(in the rows, 128 means zero)
Each row has a class, written after it, and each block has its own classes.
[119 116 134 130 131 165 171 110 143 140 129 145  83 122 139 112 172  94
 109 106 159  91 113 121 113 146 118 140  97 177 114  93 120 162 164]	gekep
[108 137 115 155 118 151  51 124 100 110 160 119 135 127 168 120 149 117
 199  90 144 120  76  86 240 147 132 118 139  80 122 103 101 102 150]	zodo
[122 142 129 182  95 192 134 145 136 101 169 103 108 123 145 120 117 114
  63 139  95 139 116 106 167 175 163 105  90  88 149 126  94 120 184]	gekep
[113 130 141 161  83 154 156 113 143 114 131 128  57 134 149 100 154  75
 131 138 129 132 138 107 138 142 138 121  81 128 117 113 103 140 111]	loz
[142 136 128 143 101 161 151 163 142 116 156  78 128 122 146  93 106 112
  56 124  88  82 148  95 188 146 121 120  98  82  98 120  86 142 191]	belu
[156  96 117 126 149  85 152 119 155 138 120 155 169 124  97 172  99 116
 112 132 167 113 130 159 155 119  68 135 175 161 134 153  87 166 147]	Poref
[123 124 150 128 114 141 154 122 150 103 109  96  60 118 144  97 145 107
 114 127 140 122 134  83 105 113 128 149 129 164 116 102 115 173 137]	loz
[151 140 121 162  97 190 162 131 131  99 145  74 137 133 134  38 105 144
  61 146  84 152 180 112 162 124 149 123  97  86 113 125  97 100 205]	belu
[112 151 137 113 103 131 107 118 145 117 140  85  41 145 150 125 163  84
 145 161 146 126 204 127 100 110 123 123  89 156 117  98 105 169  98]	loz
[152  86 106 122 125 101 168 117 172 145 140  93 129 117  91 169  85 104
 100 150 139  98 113 137 108 154 101 132 148 156 118 152  88 165 127]	gudid
[150 107 122 201 113 140 151 160 176  53 128 152 114 124 116 120  59 142
 100 120 135 172 125 104 170 124  68 108 161  99 112 123  63 139 137]	Lukit
[137 123 135 134 107 164 147 147 145 127 144  75 121 136 130  85 127  88
  99 157 111  99 146  92 139 156 126 146  98 116 118 133  59 128 173]	Lukit
[160 101 120 125 122  79 163 123 147 135  95 117 145 137 103 164 106 109
 137 145 164 139 109 122 111 119  69 138 156 179 124 120  52 150 176]	loz
[146 142 155 158  88 178 130 123 152 139 131  74 127 116 138  74 124 109
 108 132 104 117 110  97 131 163 118 154 105 119 148 128  58 125 170]	gudid
[145 110 125 126 139 104 127 121 124 141 140 114 144 146 109 156 125 106
 153 142 143 124 143 125 167 133  91 119 145 128 136 124 119 122 148]	zodo
[134 101 135 148  89 191 120 100 147 135 142  50 118 135 140  52 132  99
  91 160 132 112 112  84 127 153 110 168  91 119 128 103  55 138 180]	gudid
[145 129  91 104 132 118 126 122 110 172 104 135 172 111 134 176 156 146
 121 137 166 135 116 119  95 116 131 112 132 156 149 107 150  80 130]	zodo
[136 145  79 119 126 146 138 138 109 161 109 111 150 121 134 146 163 147
 110 150 150 141 121 116  80 119 155 111 112 143 159 115 131  83 141]	belu
[126 160 134  88 101  67 110 133 172 123  84  82 143  86 100 143  75  95
 110 169 145 159 193 147  98  93 148  77 151 133 172 158 164 128  88]	gudid
[ 96 132 129 141 102 147 104 143 145 146 153 127 161  94 152 102 124 139
 158 125 164 137  79 144 146 155 118 128 147 107 127 128  56 143 174]	gudid
[107  97 137 133 157 126 110 149 151 110 128 159 152  98 131 110  92 151
 153 110 168 144  92 125 153 128 118 128 180 101 139 130  80 169 180]	zodo
[109 111 141 166  99 127 163 134 146 121 144  92  69 124 122 115 152  48
 110 132 156 116 158  83 147 152 159  98  76 137 140 105 149 196 169]	gekep
[114  94 149 127 140 107 138 123 136 143 136 144 165  95 127 113 112 106
 143  94 128 101 104 152 155 152  89 126 134 119 107 152 116 186 175]	belu
[149 145 120 136  85 167 153 141 134 133 144  82 145 116 126  90 135 116
  83 137 104  97 129 105 143 173 144 131 109  98 130 136  75 112 187]	fava
[151 105 135 126 116  89 139 114 140 156 119  99 167 118  96 146 137  59
 153 134 155  89 141 115 123 131  84 136 134 174 130 141 119 156 148]	Lukit
[111 103 108 132 133  92  94 147 127 117 160 112 144 128 129 114 112 135
 131 152 138 132 154 159 165 113 139  89 142 109 120 139 124 183 162]	belu
[145 128 110 182  47 202 172 166 175  96 164 152 108 110 150  94  77 105
  90 135 107 140 117  71 166 177 133 135 104  77 110 127  39 110 179]	gekep
[108 101 157 121 116 130 242 139 156 166  92 123  88 143 142  93 159 111
  85 141 169 123  80  94 108 138 119 144  98 185 117  98  99 159 171]	gudid
[137 108 120 160  81 161 156 150 147 110 165  83 135 119 129  99 113 113
  98 148 103 126 139  94 168 147 137 125  98  77  87 125  96 106 150]	Lukit
[112  65 148 121 156 131  85 108 132  93 116 123 166 112 121  49  71 126
 165  99 132 160  69 128 172 163  86 154 144  84 102 131  55 148 237]	gekep
[145 122  95  88  86 112 124 110 135 189  90 120 178  72 106 176 166 116
 148 152 187 144 118 136  65 122 168 126 108 145 150 107 109  97 114]	fava
[110 129 129 150  87 153 195 138 142 128 118 185  58 138 161 111 157 113
 136 112 153 147  94  76 110 159 150 144 106 158 130 124 109 164 118]	fava
[115 145 128 107 111 135 106 140 135 125 142 138 129 165 144 127 131 119
 155 171 140 162 164 150 187  96 128 124 114 116 117 125  93  84  98]	Lukit
[147 131 139 154  84 170 142 118 139 102 139 120 128 120 135  79  88  81
  94 107  94 113 122  93 171 171 114 142 104 102 106 125  74 127 206]	gekep
[106 133 125 153 144 128 124 147 136 103 146 136 151 107 125 127 110 157
 140 107 146 148 106 157 174 131 156 114 161  94 134 144  71 152 178]	Poref
[129 130 148 142  98 130 203 133 155 122 113 118  83 140 140 132 141 106
  82 144 130 126 140 104  87 130 123 124  99 174 130 122  94 170 155]	Poref
[159 128 130 115 142 115 188 132 169 133 123 108 167 134  86 146 117 125
 129 123 132  98 154 151 105 112  69 131 152 177 118 153 109 121 149]	Lukit
[134 140 121 158  85 156 145 119 139  99 123  86 124 137 128 114 110  89
  68 118 123 105 107  85 141 163 129 116  96 114 141 126  61 150 189]	fava
[151 136 122 131  89 152 147 135 154 100 134  78 107 122 115  99 104 109
  70 139  98 101 156 101 121 152 147 123 111 100 127 135  86 141 152]	fava
[119 133 128 141  72 162 158 129 154 113 126 160  65 126 166  79 161 106
 114 132 161 120 128 100 131 138 128 131 107 154 110 100  81 168 131]	fava
[124 138  73 145 144 105 151 181  99 156 135 100 132 137 137 164 171 161
 112 132 154 133 124 104 112 133 161  78 114 137 148 114 160 131 161]	belu
[110  96 130 135 131 130 136 129 155 101 142 153 120 105 118 116  84 100
 136 107 139 118  93 138 138 168 115 125 146 117 112 139  74 177 187]	gekep
[138 142 113  71 144  98 129 127 107 180  92  85 165 108 117 180 168 118
 155 138 157 115 112 110  96 122 157 118 132 157 153 111 139  79 149]	zodo
[102 131 141 146 111 160 138 124 120 125 153 137  75 148 158 105 155 103
 170 129 154 138 133  91 132 142 129 140 115 131 126  96  93 155 158]	zodo
[105 103 116 129 132 128  78 156 138 129 172 141 164 100 141 140 108 144
 157 121 150 147 100 154 194 158 124 116 137  83 113 129  84 147 181]	gekep
[132 132 126 155 108 138 146 131 148 121 126 112  65 139 145 116 163 107
 119 131 153 122 161  97 103 120 110 124 101 164 132 102 120 168 118]	loz
[127 118 117  82 167 122 159  93 123 137 115  98 131 148 113  97 111  92
 125 124 156 114 155 143 137 141  90 167 136 157  97 137  64 146 199]	loz
[144 156  74 141 168 134  84 181 110 145 155 185 163 138 136 137 132 148
 119  92 151  86 166 158 186 153  39 100 143  76 112 124 120  82  99]	Lukit
[120 126 124 168  95 191 147 127 123 124 150 121 134 130 151  70 132  89
  79 127 122 109 125  90 152 167 122 142  91 104 117 130  87 123 173]	Lukit
[139  73  74 157  99 144  77 109 119 142 114 186 156 107 187  70 164 126
 119 105 178 116  83 102 152 135  98 127  88 153  76  97  97 133 126]	Lukit
[121 130 121 162 152 122 115 155 142 108 174  86 137 122 131 109 129 148
  70 112 136 133 197 140 181 127 144  78 120 134 144 145 195 193 192]	gekep
[159 166 118 132 158 124 172 178 149 123  98 134  54 159 130  57 174  82
  94 127 167  80 234 108 205 108 103  99 110 166 119 102 119 126 115]	Lukit
[150 109 102  99 137  95 113 137 126 166 108 114 157 100 127 177 144 135
 121 150 153 129 122 116 123 119 155 103 128 144 148 118 143 109 120]	zodo
[128 106 126 146 143 119 102 148 168 128 138 160 154  94 128  79  94 152
 118 104 147 106 114 165 162 137  96 115 166 106 126 148 104 172 129]	gudid
[119 128 150 132 116 156 178 154 171 111 102  84  10 112 122  35 152  81
 156 130 165  91 115  50 107 134 173 162 145 147 129  83  67 181 144]	gudid
[111 117  96  86 123 139  51 103  99 155 168  43 125 123 143 175 166 106
 147 155 130 131 141 113 127 152 166 128  75 117 123 108 166 110 125]	gekep
[135 128 111 128  95 101 142 125 137 128 137 134 131 136 116 164 105  94
 148 128 158 128 129 117 124 158  85 132 149 145 125 139  73 170 160]	fava
[135 124 136 131 136 133 197 164 167 129 111 136  58 139 145  83 155 113
  78 124 159 106 204  95  98 111 103 128  94 186 104 107 135 190 124]	Lukit
[112  86 136 127 117 120 102 137 172 134 139 124 168  92 138 118  84 130
 135 136 170 136  69 125 161 143  83 147 177 122 133 148  69 175 158]	gudid
[136 100 144 118 122  99 170 106 147 134 118 164 165 129  97 137  81  73
 115 146 172 104 124 138 147 111  96 141 181 158 138 132  72 175 196]	zodo
[131 103 124 115 106 103 137 115 142 111 132 114 137 113 119 153  69  80
  88 151 144 139 128 119 137 147 110 128 147 155 116 134  87 179 206]	gekep
[138 114 130 104 130 102 124 131 142 115 100  96 137 120  97 135 105 115
 138 134 151 133 109 103 120 136 116 140 165 127 155 136  88 151 156]	fava
[119  44 105 103   4 152 134  35 128 141 119  89 125 132 145  82 162  42
 139 181 165 129 100  37  87 125 112 173  64 139  82  89 164 111  96]	fava
[116 114  86 134 108 154 106 122 134 120 158 120 133 125 144 121 121 127
 118 136 124 117 130 135 144 123 161 108  97  97 114 131 114 134 122]	belu

A new block, with new classes.
[ 41 137 142 118 173 122 142  79 127 115  91 101 131 155 147 156 122 152
  99 133 163 158 111 166 109  95 134 107 149  87 170 128 135 105 124]	Dume
[152 139 144 122 115 133 100 126 132 123 145  98 136 106 143 154 129 152
 110 154 127 108 123 107 152 123 123 142 127 104 116 157 153 140 141]	fimi
[ 97 116 109 124 143 108 148 117 114 155 115 141 151 120 131 141 162 106
 109 152  99 146 145 149 124 138 113 115  90 154 119 145 100 131 149]	fes
[129 128  92 138 126 129 142 144 170 119 109 143 118 155 102  92 131 134
 111 145 112 142 100 176 122 128 136 109 122 135 126 120  95 109 127]	Ber
[115 133 115 147 153 127 130 128 155 124 109 129 104 160 114 112 129 140
 116 120 134 151 139 141 121  93 148 120 152 116 135 118 114  99 123]	zibo
[205 122  87 145 139 150 137 189 130 138 117 151  92 143 100 102 124 111
 122 145 100 101 125 116 126 181 145 146 122 151 120 158 108 119 135]	rade
[136 174  67 146 139 104 169 129 130 145 148 150  73 107  89 154  88 154
 175  82 109 125 143 109  89 140 150 155 146 130  83 134 186 128 151]	vemu
[114 130 140 126 122 124 110  97 137 146 141 129 149 126 133 105 153 140
  98 118 131 130 106 106 138 105 127 116 113 149 141 141 136 115 133]	fimi
[170 122 157 112 128 120 109 109 145 153 171 104 140  78 156 145 119 113
  87 160 128 127 177 107 175 133  99 135  96 131 144 140 144 143 173]	rade
[ 98 146 129 128 125  91 133  65 149 164 149 124 149 100 115 123 133 135
 114 105 130 146 126 138 131  88 125  97 110 138 140 120 154 105 153]	vemu
[168 134  67 144 115 109 144 183 128 151 172 146  86 106  98 147 109 140
 176 124  96 112 169 102 118 154 143 144 138 128  84 131 152 117 127]	zibo
[ 55 144 115 129 156  99 117 100 131 125 123 134 126 117 124 161 133 154
 133 132 131 148 132 154 114 145 134 112 111 140 145 105 118 143 123]	vemu
[130 101 151 122 130 127  99 161 111 170 136 151 179  97 126 121 180 104
 107 158 101 112 133 137 158 162 118  87  67 190 137 137  83 144 113]	fom
[175  99 116 124 106 114 102 180 125 201 189 138 193  63 130 151 162  90
 126 169  78 106 151 135 198 177 106 102  54 193 131 151  94 138 122]	rade
[151 152 147 124 140 127 137 126 128 131 131  79 107 136 144 163 110 150
 117 120 147 117 138  78 120 107 141 134 165  91 131 150 167 111 135]	Ped
[134  97 118 134 147 141 123 165 138 109  99 146 145 163 136 121 147 114
  99 164 130 139 105 175 138 154 132 108 124 147 147 133  59 115 119]	Dume
[ 69 163  44 134 134  82 169 122 149 141 104 160  96 157 113 145 126 139
 151 110 116 151 130 160  62 140 150 123 152 141 137 121 145 113 108]	Ped
[ 72 133 118 134 156 113 131 117 129 133 133 120 169 107 112 135 125 129
 132 146 139 134 126 154 115 159 118 112  88 153 139 103 123 169 110]	kofa
[220 146  62 130  91 118 160 187 173 168 153 161 125  98  93 100 151 135
 133 175  74  98 134 109 120 150 132 151 109 165  78 155 150 130 145]	kofa
[147 130 147 108 114 117 119  92 141 124 157  98 150  96 154 131 131 131
  87 152 133 132 136 107 153 112 111 137 102 121 113 144 168 144 178]	fimi
[135 131  98 130 150 149 172 157 110 125  89 153  99 153 145 113 109 112
 117 135  99 113 113 104  91 154 130 129 150 131 112 141 115 118 146]	fepo
[123 144 109 126 131 126 147 144 141 131 128 121 108 136 127 142 120 156
 131 129 111 130 127  98 118 130 140 137 129 116 112 138 149 115 148]	Ber
[ 93 102 165 102 134 105 111 130 121 155 152 101 175  86 154 158 172 119
 100 183 129 147 181 145 176  90 106  99  88 120 116 128 110 121 140]	zibo
[117 129 187  96 163 129 121  68 141 138 129  86 142 117 153 132 112 133
  73 153 143 146 156 102 160  85 112 131 134  77 147 127 159 129 165]	rade
[139 105 132 122 158 147 126 145 103 131 103 131 117 145 152 138 134 109
  99 161 113 123 146 106 130 164 127 139 118 116 133 147 109 130 153]	rade
[126 134 125 126 156 147 139 183  86 132  85 114 131 131 147 152 144 114
 122 160 107 116 139 128 124 167 139 125 117 128 118 150 102 131 111]	Geda
[ 90 130 126 131 143 103 120 110 134 157 123 154 151 132 134 142 148 126
 115 120 126 135 105 138 127 139 128  87 105 161 167 128 115 119 128]	vemu
[146 112 140  95  95 113 131 145 118 182 160 147 169  81 159 137 175 112
 101 186 102 134 191 122 153 110 100 120  89 156  98 151 138 139 162]	fom
[187 152  86 123  94 116 173 181 137 168 139 167 108 113 141 131 130 126
 127 145  76 124 176  90 112 139 134 171 121 147  88 148 169 126 180]	fom
[151 128 113 152 132 135 135 161 112 147 102 171 111 140 124 101 121  96
 130 103 110  91  97 111 105 187 123 108 129 164 155 147 107 118 122]	fepo
[  4 141 115 146 178 108 137  86 113 101  75 149 117 174 129 132 117 138
 116  97 167 158 110 166  82 153 140 127 131 128 174 108 115 135 118]	fimi
[101 136 101 123 135 117 142 155 113 139 141 142 125 101 123 150 128 130
 151 136 128 130 161 137 114 152 127 128 117 155  98 141 128 142 113]	Geda
[164 150  72 122 105 117 153 166 143 126 148 137  79 119 104 121 110 132
 165 113 111 123 162  93 119 139 138 154 141 137  76 138 162 122 147]	Ber
[187 134 131 134 121 150 125 144 176 113 123 125 104 145 106  90 119 131
 119 133 116 124 126 106 147 114 135 131 149 130 110 116 112 121 149]	Ber
[137 111 148 135 149 153 101 183 146 113  91 138 144 144 106 110 142 109
 104 168 127 117 128 134 166 151 128 106 118 147 123 131  47 131 126]	Ber
[235 132 138 161 131 174 114 162 149 107 109 114  89 130 105  84 102 119
 103 126 113  89 112  83 135 161 138 131 144 131 103 138 116 135 152]	fepo
[ 93 114 182 110 173 148 121 128 113 119  82 103 184 144 175 142 153 100
  80 180 145 131 138 102 145 130 111 114 105 130 150 122  98 159 145]	kofa
[ 65 112 142 135 170 114 138 114  97 135 130 117 152 133 119 153 133 130
 143 132 142 145 142 144 129 151 122 115 114 146 138 114  96 150 112]	fes
[202 115 139 108  88 124  93 129 146 203 215 112 158  54 132 146 157 125
 127 163  98  98 159  98 190 117 102 108  94 157 119 156 157 134 134]	rade
[158  96 204 138 161 154  71 122 151 121 112  82 175 128 112 114 149 113
  61 175 152 122 141 104 200 122 119  85 109 138 135 129  58 148 139]	fes
[122 110 156 129 142 145 108 127 148 133 115 103 134 142 130 119 136 125
  81 165 153 132 138 141 157 112 132 108 114 120 147 121 101 121 138]	rade
[106 129  69 131 129 114 178 141 123 154 107 172 111 157 138 135 145 119
 125 137  81 144 128 134  86 145 128 138 115 152 117 132 113 120 150]	fes
[126 131 112 132 132 133 126 112 178 123 104 126  93 163 120 104 118 135
  87 141 144 136 125 143 126 102 143 120 144 109 150 123 123 101 145]	rade
[ 96 123 158 146 151 136 119  83 172 133 114  98 178 143 131 113 143 139
  77 158 157 145 120 133 135  89 126  97 114 130 152 112 111 133 146]	kofa
[ 95 114 125  99 131 106 144 160 120 155 133 126 143 113 154 146 159 123
  97 180 120 149 169 150 146  95 118 112 103 118 114 134 116 104 133]	zibo
[128 147  54 146 140 110 192 160 129 140 131 151  98 143 104 127 104 139
 163 105 114 119 131 104  75 169 151 153 130 143 101 127 164 128 132]	kofa
[ 80 123 125 130 167 131 150 141 106 118  87 113 131 149 135 154 136 130
 123 148 136 117 118 142 104 151 135 117 119 103 124 127 124 141 120]	kofa
[143 133 144 114 145 142 114 175 102 126 101 112 117 125 150 178 142 125
 123 172 116 100 140  97 150 147 136 119 130 115 114 138 111 138 136]	vemu
[228 152 107 134 117 150 146 137 171 128 132 124  68 142 100  89 112 163
 115 133 111 116 148  75 111 103 159 153 173 111  79 142 188 125 164]	fom
[ 90 110 131 135 133 105 119 138 126 162 134 150 150 128 127 121 162 125
 119 127 114 141 125 143 128 124 127 102  94 147 153 124 103 100 115]	zibo
[ 58 129 132 121 131  99 103  99 146 132 151 113 159  96 116 139 141 142
 135 134 136 156 149 166 150 125 112 102  93 143 136 108 113 141 115]	Ber
[123 139  94 136 153 119 164 150 132 112 108 154  75 158  91 109  98 138
 160  95 120 135 137 109 100 163 149 149 155 116 100 115 141 124 138]	Ber
[ 42 102 189 129 197 129 103 110 103  98  98  64 163 149 154 166 135 141
  99 163 165 156 136 156 151 117 134  94 119  81 166 104  87 129 110]	zibo
[105 143 119 136 127 107 146 115 137 153 149  99 166  99 133 171 138 157
 137 146 112 146 147 139 132 116 136 127 115 118 102 148 157 125 142]	Geda
[123 101 132 103 131 130 129 158 110 130 114 140 164 123 169 146 155  90
 101 185 122 136 134 158 145 149 104 114 103 150 145 141  81 128 139]	Dume
[163 114 139  90  99 131 104 184 106 151 141 136 161  81 160 160 162  91
 115 189  94 105 153 108 170 142 103 113  83 157  92 138 101 150 147]	vemu
[ 90 127 148 130 142 125 120 128 115 145 144  84 179  94 148 168 145 139
 111 160 139 140 148 148 150 123 124 104  91 140 127 147 114 132 122]	Geda
[141 118 133 135 136 135 109 157 101 121 136 135 130 121 127 126 120 120
 140 143 137 120 166 108 126 181 127 135 119 158 132 123 114 163 125]	fom
[199 133 140 144 149 161 104 117 185 105 121 106  89 152 109 105  91 147
  89 135 136 117 123  82 143 124 146 148 157 104 135 135 132 127 163]	rade
[102 106 181  94 176 153 115 111 116  88  80 118 127 164 175 134 121 111
  78 148 149 137 114 111 134 125 116 114 149  97 164 117  95 128 139]	Dume
[ 66 156  76 137 162 116 173 120 124 111  93 144  98 166 126 132 108 143
 153 103 130 156 123 149  67 150 153 138 150 134 134 117 142 128 111]	Geda
[130 127  87 159 133 136 161 182 101 157 116 158 130 146 136 145 136 135
 131 165  96 121 138 142  94 175 141 135 115 153 136 146 104 123 135]	fom
[180 141 123 124 120 135 127  99 147 136 145 131 102 128 134 118 110 140
 123  95 111 114  93  85 108 118 125 135 151 118 148 149 169 102 148]	Dume
[173 124  90 141 131 132 148 115 169 136 140 124 115 137 108 104 126 147
 105 144 119 147 129 145 126 107 142 115 149 126 109 131 135 102 143]	Dume
[133 108 136 125 148 129 112 124 159 144 135 100 161 122 119 120 133 131
  74 193 142 142 151 159 176 115 127 100 115 121 139 136 100 121 133]	rade
[139 163  64 142 144 123 153 136 120 105 121 156  66 144 107 124  87 143
 160  78 116 116 117  96  81 173 149 177 158 131 108 145 170 137 133]	fimi
[129 146 150 107 136 130 145 107 146 114 117  91 119 124 168 147 120 130
  96 133 136 142 151 107 134  91 128 133 135 103 113 137 156 122 165]	Geda
[ 52 116 116 128 137  94 107 117 115 138 158 119 174  89 120 158 155 146
 127 154 144 142 150 166 151 144 122 108  86 152 117 137 112 145 112]	fimi
[127 131 150 101 102 113 106 119 150 142 165  83 149  91 146 149 151 159
 114 163 119 138 157 110 170  99 116 118 105 109 112 129 153 126 143]	Ber
[ 89 128  65 138 174 128 154 179  77 111  63 191  81 183 127 148 136 112
 168 102  98 125 100 137  69 208 157 130 137 154 127 129  95 132 105]	vemu
[245 159  63 145  91 129 162 176 177 142 128 158  55 153  82  86 107 126
 141  95 101 104 134  67  92 122 161 158 184 132  73 147 165  93 153]	Ped
[129 141 133 121 139 122 140  78 155 160 138 120  87 141 121 114 111 145
 110  88 139 130 134 106 127  78 136 123 157  96 144 132 179  91 141]	rade
[ 43 128 152 113 169 106 117  94 147 108 129  94 148 111 119 146 133 152
 112 151 165 161 157 157 152 117 123 102 107 126 130 113 113 145 130]	Ber
[192 135  45 149 116 132 165 191 158 139 107 174 103 150  93  90 133 123
 128 158  86 104 121 108  89 175 148 145 126 153  90 141 126 126 144]	kofa
[ 91 113 190 118 182 145 100  86 126  87  98  69 144 149 162 171 127 149
  89 148 165 140 115 116 148 113 132 109 147  80 162 134 121 129 140]	Dume
